Below is a small trained network, with its code and all its weights. Each question gives an input and a class and asks what happens when units are switched off, that is, made to give their printed mean instead of their output.

import numpy as np


def w(rows, s, z=0):
    codes = np.array(rows[::2]) - 128.0
    scale = np.full(codes.shape[1], s)
    scale[-1] = z or s
    return codes * scale


def f(y):
    return y / 2 * (1 + np.tanh(0.7978845608 * (y + 0.044715 * y**3)))


def log_softmax(a):
    a = a - a.max(-1, keepdims=True)
    return a - np.log(np.exp(a).sum(-1, keepdims=True))


def net(x, mask):
    res = np.array(x, float).reshape(1, 7) / 4 @ E
    y = f(res @ A[0][:, :-1].T + A[0][:, -1])
    res = res + np.where(mask, y, B[0][:, -1]) @ B[0][:, :-1]
    return log_softmax(res[-1] @ U[:, :-1].T + U[:, -1])


A, B = {}, {}
E = w([
[224,206,189,180,112,143,46,219,215,183,149],'x0',
[155,236,99,145,182,147,67,78,85,179,79],'x1',
[88,154,125,43,106,123,193,84,80,206,112],'x2',
[250,40,177,154,193,10,165,141,162,239,107],'x3',
[137,146,112,224,202,181,97,93,173,131,131],'x4',
[31,201,142,38,152,64,115,203,215,3,144],'x5',
[53,173,104,204,98,227,196,114,120,62,255],'x6',
],0.0073)
A[0] = w([
[140,93,122,91,126,125,119,61,72,124,25,146],'neuron 0',
[133,140,109,198,104,145,128,102,89,119,175,123],'neuron 1',
[121,130,108,111,143,102,128,44,33,143,122,119],'neuron 2',
[133,130,116,233,117,209,137,85,103,109,195,187],'neuron 3',
[135,204,128,134,146,102,100,154,169,128,122,65],'neuron 4',
[89,116,133,139,102,214,101,100,146,157,117,188],'neuron 5',
[238,119,143,149,134,72,134,206,163,119,107,255],'neuron 6',
[130,140,110,121,157,132,131,15,12,175,110,189],'neuron 7',
[13,112,120,25,87,145,136,153,94,37,144,168],'neuron 8',
[244,11,137,160,88,68,108,186,152,170,140,109],'neuron 9',
[166,191,147,127,142,134,110,190,190,148,100,217],'neuron 10',
[160,116,84,102,91,111,112,109,150,131,171,28],'neuron 11',
[102,152,146,145,135,115,103,127,145,143,131,133],'neuron 12',
],0.011,0.0019)
B[0] = w([
[182,119,112,118,96,100,155,85,120,136,121,199],'neuron 0',
[128,136,123,141,166,163,138,127,116,121,154,179],'neuron 1',
[161,103,113,126,97,136,97,97,78,131,95,195],'neuron 2',
[122,161,147,158,125,219,154,145,94,142,154,228],'neuron 3',
[126,191,118,105,131,134,123,117,149,155,133,184],'neuron 4',
[118,130,115,152,161,126,160,100,117,100,142,170],'neuron 5',
[168,78,146,111,123,123,98,159,157,166,118,233],'neuron 6',
[167,130,115,120,114,107,176,72,86,117,108,228],'neuron 7',
[3,89,127,128,106,80,105,151,141,103,122,252],'neuron 8',
[155,43,152,145,162,113,118,167,136,117,114,255],'neuron 9',
[153,200,110,122,152,121,99,117,169,114,137,212],'neuron 10',
[118,118,108,150,135,154,75,133,119,112,100,127],'neuron 11',
[148,153,142,82,84,135,161,155,112,139,151,145],'neuron 12',
],0.017,0.015)
U = w([
[126,134,181,211,162,230,185,150,70,137,254,86],'0',
[178,241,155,46,156,91,62,159,204,185,171,247],'1',
[209,34,236,119,182,100,94,212,167,197,143,76],'2',
[181,92,109,95,100,85,172,45,47,158,96,107],'3',
[23,96,150,88,85,80,130,166,123,85,187,142],'4',
],0.0074,0.0012)

Each question gives the input, the list of numbers given to net, and the class t.
The units are the neurons (one row each of A and B). Each row of codes is followed by its name. A weight is (code - 128) times the scale printed after its matrix; where a second scale follows, it is the last column's (A, B and U).
mask holds one flag per neuron, in row order. A switched-off neuron (its flag False) gives its mean, the last column of its row in B, instead of its output. The means were averaged over made-up inputs and are rounded, as every weight is.
A unit's drop is (log p(t) with every unit on - log p(t) with that unit switched off) / (log p(t) with every unit on - log p(t) with every unit switched off).
The circuit of an input: a set's keep is (log p(t) with only the set's units on - log p(t) with every unit switched off) / (log p(t) with every unit on - log p(t) with every unit switched off). Starting from the 12 units with the biggest drops (on a tie, the unit counted first), units are removed one at a time, each time the one whose removal leaves the highest keep (on an exact tie, the one counted first), for as long as the keep stays at least 0.8.
circuit, biggest first: the units of the circuit, biggest drop first
unit that matters most: the unit with the biggest drop
k most important neurons: the k neurons with the biggest drops, biggest first
drop of u: that unit's drop, to one decimal
input [3,0,8,-6,-4,0,-5], class 4: unit that matters most => neuron 8
input [3,5,1,-4,-5,-1,2], class 0: circuit, biggest first => neuron 0; neuron 6
input [5,4,-3,-7,-6,-5,-3], class 1: circuit, biggest first => neuron 9; neuron 2
input [6,-8,3,-2,5,1,1], class 1: circuit, biggest first => neuron 9; neuron 10
input [3,7,1,7,-5,-6,7], class 0: 2 most important neurons => neuron 3; neuron 1
input [-5,1,0,4,8,2,-8], class 3: 4 most important neurons => neuron 0; neuron 7; neuron 2; neuron 8
input [4,4,-3,8,7,3,5], class 1: 2 most important neurons => neuron 10; neuron 4
input [4,4,4,1,-1,3,-8], class 1: 2 most important neurons => neuron 10; neuron 4
input [6,-3,1,-7,-8,-4,-4], class 4: 2 most important neurons => neuron 6; neuron 9
input [-4,-8,6,3,5,8,-6], class 4: drop of neuron 8 => 0.1
input [-5,-6,0,7,-5,-3,8], class 0: drop of neuron 6 => 1.1
input [5,7,3,-1,-6,-1,-3], class 1: drop of neuron 10 => 0.3
input [2,-4,3,-6,-2,-4,-3], class 4: drop of neuron 7 => 0.2
input [6,6,-8,3,8,-4,3], class 0: circuit, biggest first => neuron 3
